Each row has a class, written as a number after it.
[ 235 -119  -19 -169  -68  345  -40 -232   38 -446   -6 -296   86  365
   65  -68 -187 -106  210 -126  -86  110  162 -116 -236  137  158 -173
 -115  663   72  249 -111  -25] -> 2
[ 221 -265 -232  -52 -204  542  -38 -264   67 -301  -86 -331  255  224
   96  396 -262  -67  323 -181  198  194 -165 -169 -156  182  244 -188
  -78  775  322  250 -198   63] -> 0
[ 444  -69  398  206 -577  449  -73 -521   83  522  317  -67 -233   99
  -33  631   98  123  206 -117  607    6  111  -37 -462   38  162  -14
 -312  564  -14   19 -487  484] -> 5
[ 259  -99 -113  -17 -317  618  -80 -176   14 -197 -101 -464  130  164
   62   59 -146  -64  159 -150  -44   77    4 -113 -222  181  227 -136
 -115  836  191  269 -185  -64] -> 4
[ 347 -154  340  -56    0  313  -25 -335   38    4  323  -79 -413  173
  139  146  281 -137  353   34  159  -10  301  -69 -321 -275   -5  109
 -356  273 -111    7 -263  691] -> 0
[ 374 -215   17 -266   24  609  -72 -374  -17 -333  -38 -337  244  445
  241 -430   25 -198  229   43 -232   82  -30 -184  -26   23  171   40
  -32  659  299  182 -129   58] -> 9
[ 550 -102  191  217 -441  407   -3 -262  133  186  218  -39  -95  154
  -44  404 -109  -72  251 -244  330  -29  295  110 -231 -185   35  -41
 -271  398  -33  118 -387  511] -> 0
[ 294 -199 -251 -183 -100  199   94 -199  117 -255   26 -118  154  275
  317 -416   -9 -174   -4  107 -270 -219  261  -39  -58  134  -14   96
 -170  375   97  -12 -218  -36] -> 6
[  -4 -307 -406 -179 -234  357  104 -294  104 -275 -190 -272   91  140
  352  -19 -106    9  187   46   33   -8   14 -157  -10  116   94  -55
  -86  457  321   36  -13   52] -> 1
[ 226   92  516   83  125  268 -248 -178   28  202  222  146 -265    8
  -68   20  171  -79  177   28   30  -43  441   61 -344  -34  139   86
 -162   36 -245  -45 -376  399] -> 5
[ 104 -452  256  106 -517  166    5 -361  125  302    0   32 -476  -40
   12  124  109  126  112   -4  240 -173  209  125 -242 -329   -7  245
 -245  303   42  -43 -125  648] -> 2
[ 215  -14   48 -282  156  608 -185 -135  -20 -516  -40 -472  188  221
  207 -736  -39 -262  243  -29 -554  128  141 -150  -88   -8   54   18
  -26  619  101  182    2 -147] -> 10
[ 177 -123 -398 -132 -219  353  -68 -352   46 -401   -2 -222  191  354
  260 -345 -144 -278   44  -20 -274 -113  273  -77 -121  182   -7   53
  -54  676  147   94  -20 -109] -> 2
[ 204 -341 -368 -195 -389  390   92 -265  139 -347 -166 -249   75  320
  375 -223 -160 -136  103  117 -205 -194  198   39  108   15  111   -5
 -181  415  262   97 -161   51] -> 1
[  12 -250 -395 -232  -75  206   49 -268    5 -311  -28 -307   93  378
  493 -495  154 -179   87  228 -416 -242  204  -56  205    3  -22  166
 -180  311  178  -52   62   51] -> 5
[  91 -198 -234 -198 -295  356 -113 -245    9 -172  -45 -227  132  217
  305 -124  -91 -141  187   43 -164   52    0  -91  -31   28   24   13
 -101  577  251   21  -35   56] -> 0
[ 157 -114 -347 -100 -258  459  -27 -251    4 -291   70 -408  189  440
  238 -260  -41 -211   31  165 -196 -135  161  -65   62  127   25   84
 -102  641  172   82 -150    0] -> 6
[  22 -224  212  -40 -574 -340  109 -162  139  402  111  445 -609   70
  241  453  168   95   71  208  282 -312  251  190  -58   -8 -126  313
 -610 -355 -165 -186 -331  387] -> 0
[ 132   81 -114 -111  -36  584 -137 -494   13 -578  181 -276  173  376
  268 -496  -16 -296  152   76 -364   48  410 -101 -198  107   48   28
  -13  643  -25   80   12 -156] -> 5
[ 542   40  408  423 -506  443 -241 -573  -77  440  203  -28  -52  -13
  -33  217  -16  166  182 -360  412  -55   43   89 -533  -86   41  -56
 -259  611 -139  -90 -182  332] -> 2
[-126  139  343   77  117  479  -93 -415  -49  -40  208  -79 -203   20
 -198 -243  105   -2  143 -163  105  316  302 -133 -474  -53   46   28
  255  410 -271   32    7  212] -> 6
[ 398   69  756  -90   24  283 -137 -477  140   55  376   96 -346  256
  128   25  276    1  266   90  183   51  452  -75 -487   40  288   12
 -230  396 -231    2 -210  546] -> 7
[ 213 -126 -380 -208 -262  608  -31 -209   68 -343  -25 -488  178  284
  317 -516  -87 -227  165  179 -335  -98  304  -89   42   51  103   40
  -68  591  236  140 -166  134] -> 8
[ 129 -323 -113 -107 -353  249  -23 -172   -2  -72 -330 -175    1  120
  139   92 -209   83   94  -69   55  -24 -300 -120  -69  139  128  -24
 -164  496  261   84  -76   68] -> 5
[ 322   65  429  105   51  196  -31 -500   11   91  488  -81 -358  230
  -67  178  234  -39  309 -256  357  -26  626  -49 -669   74  202 -115
 -264  434 -301  172 -359  459] -> 9
[   6 -136 -347 -121   34  394  -50 -139  -39 -480   63 -347  198  343
  345 -127    9 -247  196   82 -240   16  323  -35   61   21   20   48
  -89  306   63   64 -112 -139] -> 4
[ 146 -324 -299 -202 -401  366  -17 -359  -16 -267 -111 -219   82  238
  380 -116  -27 -115  200   38 -138   58  -58 -107  -91  -12   61  114
 -249  594  228   59   54   78] -> 2
[ 449 -133 -119  -73   42  304  108 -281  226 -218  162 -324  182  328
  234  -41   60 -195  110   41 -142 -200  266 -184 -189  204   81  -14
 -193  586  133  187 -135  164] -> 2
[ 269 -193  -39 -199  -37  453   20 -359    7 -408  -90 -141   32  258
  206 -283   16 -137  232   13 -225    9    0 -102 -150  -26  -74   84
    5  616  121   54   -3  119] -> 4
[ 378 -382 -210 -236  -61  346   99 -422  179 -346  -48 -169  140  350
  418 -276   27 -118  183 -106 -292  -80  284  -92 -183   53   24   24
  -63  652  163   42  -19  103] -> 10
[ 184 -310 -251 -197 -257  384   94 -261  105 -221 -174 -249   77  264
  233  -67 -166  -32  163    2  -45  -27   39 -139  -38   84  121  -62
  -59  565  244   97  -88  222] -> 3
[ 125 -187 -179 -123 -339  497 -180 -317   27 -271  -65 -423   74  219
  274 -242 -172 -111  192  -38 -244    9   23  -12   -6  -69   53  -65
    8  724  201   62   77   62] -> 6
[ 157 -182  107  -68 -125  146   36 -393   25    0   62  235 -548  108
  182 -209  200  -21  120   59   47 -148  488  120 -113 -286  -88  239
 -224 -171 -176 -217 -170  446] -> 0
[ 452 -130  374   15 -383  629 -144 -540  -72  219   31  -91 -285   80
  106  127   53   98  425 -224  321  127   63  -13 -477 -171  143  -97
 -144  649   -4    6 -281  547] -> 0
[ 196 -303 -334  -85 -464  372   89 -261  141 -248   23 -321  143  202
  290 -198  -58 -164  130   38 -240 -103  116  -20   50 -120 -130  185
 -237  600  243   75   18  149] -> 10
[ 268 -150  -85 -372  302  454  -57 -322  -25 -614   73 -371  125  372
  329 -483   99 -333  366   93 -446   44  171 -205 -126  -88  -87   24
  -34  616  149  116   12   77] -> 5
[ 329 -136 -181  -77  -34  600  -31 -283   84 -513   56 -472  311  218
  158 -256  -66 -212  146   84 -341   43  141  -97 -140  -15   22   10
  -10  736  119  154   22 -122] -> 2
[  56 -317 -214 -246 -134  345   60 -170  -16 -321 -283 -129  147  210
  192 -139 -145  -54  149   -9 -178  143 -213 -114  106   10   43   91
 -114  339  237   41  -36  -75] -> 4
[ -27   78  494  -12  -20  384 -303 -274 -138  -85  153   47 -407 -274
  130 -512  122  -67  282    7   12  161  139   10 -380 -335   56   87
   13   86 -299 -187  -69  434] -> 5
[ 208 -363  239  159 -705  132  -33 -422  -96  292  -68  377 -367  144
   55  277  -47  104  191 -265  260 -143    6  251 -322 -246 -128  123
 -330  231  -94  -57 -286  453] -> 3
[ 546 -289  342  129 -551  197  -63 -425  152  487   33   89 -455  -68
   65  417  -45  163  142 -357  451 -160  156   41 -529 -109  194 -160
 -279  427   20   -1 -376  662] -> 5
[ -33  128  -36   46 -124   41    1   44 -278   45  -39   21 -647 -159
   44 -406   37   13  -63  -19  155 -165  408  157   -9 -492 -324  100
 -124 -735 -251 -214 -255  174] -> 10
[ 469  -70  173  267 -808  175  -66 -169   37  395 -186  288 -404 -164
    4  281 -231  209  -40  -68  490 -315   25  274 -198 -128   67  -13
 -210   33    4 -118 -381  546] -> 10
[ 268 -221 -176 -253  -75  551 -125 -429  -45 -554  -12 -366  186  457
  465 -410   64 -208  230  128 -384   69  130 -152 -169    0  210  -25
 -184  886  133   49  174  169] -> 1
[ 119 -192  497  -29 -128  187 -208 -450  -17   64  135   81 -470  147
  -14  128  156  109  331  -95  188   23  145   30 -321 -203  115   33
 -287  380  -28  -35 -102  636] -> 7
[ 152   28  385  183 -582  461 -206 -562 -147  406   72 -112 -391  -21
  -38 -158  -16   55  137 -244  107  -69  140  110 -527 -207  -73  -49
  -41  772 -159  -91  -59  352] -> 8
[ 171 -165  108  212 -539  186  -26 -315   97  261  107  -39 -234   17
 -106  323  -30  161   97 -204  406 -157 -135   65 -165    4 -122   16
  -59  615   37  -83 -157  373] -> 2
[ 366 -179  446  162 -180  554 -136 -475   14  293  139   52 -181  -46
  -13  -96  277  114  171 -211  196   86  274   85 -441 -145   83  203
  115  448 -204 -113 -212  276] -> 7
[  56 -127  310  133 -456  245   59 -505  124  484  133   70 -175  -53
  -21  273   18  113  111 -173  369   28  -45  -97 -336   18 -132  156
  -90  540  -17 -138  -95  330] -> 4
[ 158   48  260  110 -213  154 -157   -3  -62 -130  172   68 -320  111
  118 -263  162  -23   37  117 -202 -133  571  251  -82 -178  -54  212
 -439 -179 -394 -136 -240   62] -> 9
[ 489 -343 -276   21 -396  486   72 -371  167 -268  -17 -341  188  338
  193  262 -136  -78  195 -190   -1 -101  138   -1 -171  149   65   12
 -145  747  158  251 -177   12] -> 10
[ 277 -238  -64 -160  -43  358   33 -382  101  -97  105 -335  143  410
  193  -52   10 -206  212   75  -97 -102  233 -205 -191   86  127   30
 -308  610  310  249 -202  268] -> 8
[ 426 -151   38 -201   38  541  -68 -482  133 -362  156 -348  290  472
  369 -444   70 -206  232   45 -254  -24  169 -141  -38   53  101   60
   -3  765  195   76   10  110] -> 10
[ 382 -160  280  135 -542  421   60 -419   25  546   72  -90 -326  -65
  -24   38   33  107  186 -252  302  -90  225   81 -337 -305  -84   30
 -238  272  -19  -23 -405  449] -> 2
[ 418  126  486   25  -24  380 -255 -134 -140  194  256 -124 -190   79
  -44   17  150  -87  155 -137  195   47  -71  -46 -362  -11  120 -100
   -4  476 -194   11 -320  249] -> 3
[  -6 -298 -194 -344  -67  201  100 -272  -58 -262 -171 -222   -8  425
  319 -333   36 -146   92  207 -293  -59   91 -126   76  -20   15  123
 -177  321  238   70   12   30] -> 9
[ 371 -325 -158 -120 -363  359   24 -261  115 -101  -39 -370   96  303
  210  -17  -48 -129   84  -34 -139 -136  -18 -136  -66   43   19   43
 -313  808  325  140 -108  109] -> 5
[ 126  -83 -129 -243  105  490 -124 -402  -42 -534  105 -350   95  514
  346 -554   21 -286  175  145 -397    4  395 -148  -85   34  148   37
 -202  438   75  115  -68   24] -> 8
[ 365  226  532  178 -231  541 -329 -407 -193   37  196  -50 -379  -86
  -18   86   43  -47  363 -133  365   95   24    5 -559 -188  130 -108
 -218  390 -130   88 -230  421] -> 0
[ 213 -146  446  239 -591  367 -246 -396  115  460  178 -124  -80 -179
   13  399  -23  146  321 -213  460    4  -39  -35 -618  138  194  -26
 -229  874   42   92 -203  446] -> 1
[ 220 -134  224    5 -407   64  -71 -241 -203  317 -226  282 -321 -223
  182  153 -216  172  142 -384  420   68 -345   46 -442 -123   96 -260
 -177   15  -52 -148 -320  172] -> 6
[ 325 -261 -118 -175 -265  384  -40 -328  165 -179  -90 -256  164  357
  188 -221 -162 -223  110  -70 -321 -180  -68 -109   -3  154   16   28
 -118  887  299  131  -65  116] -> 5
[  17   11  166  121 -332  448 -223 -293 -102 -181  111 -108 -475  131
  124 -355  159   25   74  242   79 -169  349  150   -8 -271  -17  202
  -88  114 -163 -185 -132  429] -> 5
[ 290   52  278  345 -537  371 -151 -103  -99  459  101  -80 -420 -143
 -177  452  -49    7   96 -161  430  -85   75  172 -248 -162    0  101
 -233  112 -256   25 -373  337] -> 8
[ 351 -121   23  -66 -253  634 -166 -362   71 -319    9 -343  200  431
  106 -180  -71 -121  116   19 -286  -21   79  -79 -113  166  128   42
 -168  899  177  159 -119    0] -> 4
[ 380  -58  -85 -144 -113  681 -163 -383    2 -436  -35 -302  160  263
  273 -447  -72 -229  236   -3 -373   60  303  -60 -151   11  153   43
 -177  542   65  127 -102  -68] -> 5
[ 279  -83  391  270 -210  213  -85 -334  114  289  358 -260 -319  124
 -135  601  139  165  254 -206  446 -181  341  -44 -574   99  121 -170
 -365  787  -75   85 -343  638] -> 4
[  26    9  431  130 -421  532 -196 -632  -55  330  266 -116 -458  104
    8  112  126   75  179  -28  438   79  344  -84 -575 -101  355 -112
 -296  560    8   22 -329  641] -> 0
[ 123 -269 -106 -217 -113  417  -27 -342    7 -378  -91 -278  245  305
  314 -120 -152 -121  296 -202  -25  157  -97 -211 -239  243  231  -85
 -145  776  229  207 -111  -96] -> 10
[ 399 -305 -247  -76 -219  525  -70 -336   45 -419  -97 -369  239  429
  198 -194  -67 -120   57   25 -251 -144   38   -9  -46  129  129   24
  -76  768  233  171 -115 -135] -> 2
[ 275 -202  -65 -130 -198  625  -93 -485   34 -394 -122 -266  293  222
  344 -290 -114  -87  218   47 -228  123  -26 -124 -202  110  253   31
  -30  782  128   61   87   30] -> 4
[ 403 -197   36  276 -528  245 -112 -262   69  544   92 -149 -212  -76
   -9  486  143  156  101   92  372 -295  167  215  -55 -122   27  238
 -209  150   22  -68 -235  418] -> 2
[ 170 -317 -314  -76 -209  353   76 -237  117 -475  -48 -226  159  426
  302 -261 -119 -213   32  103 -303 -149  311    5  112  -15   53  109
 -200  443  136   65  -60   76] -> 9
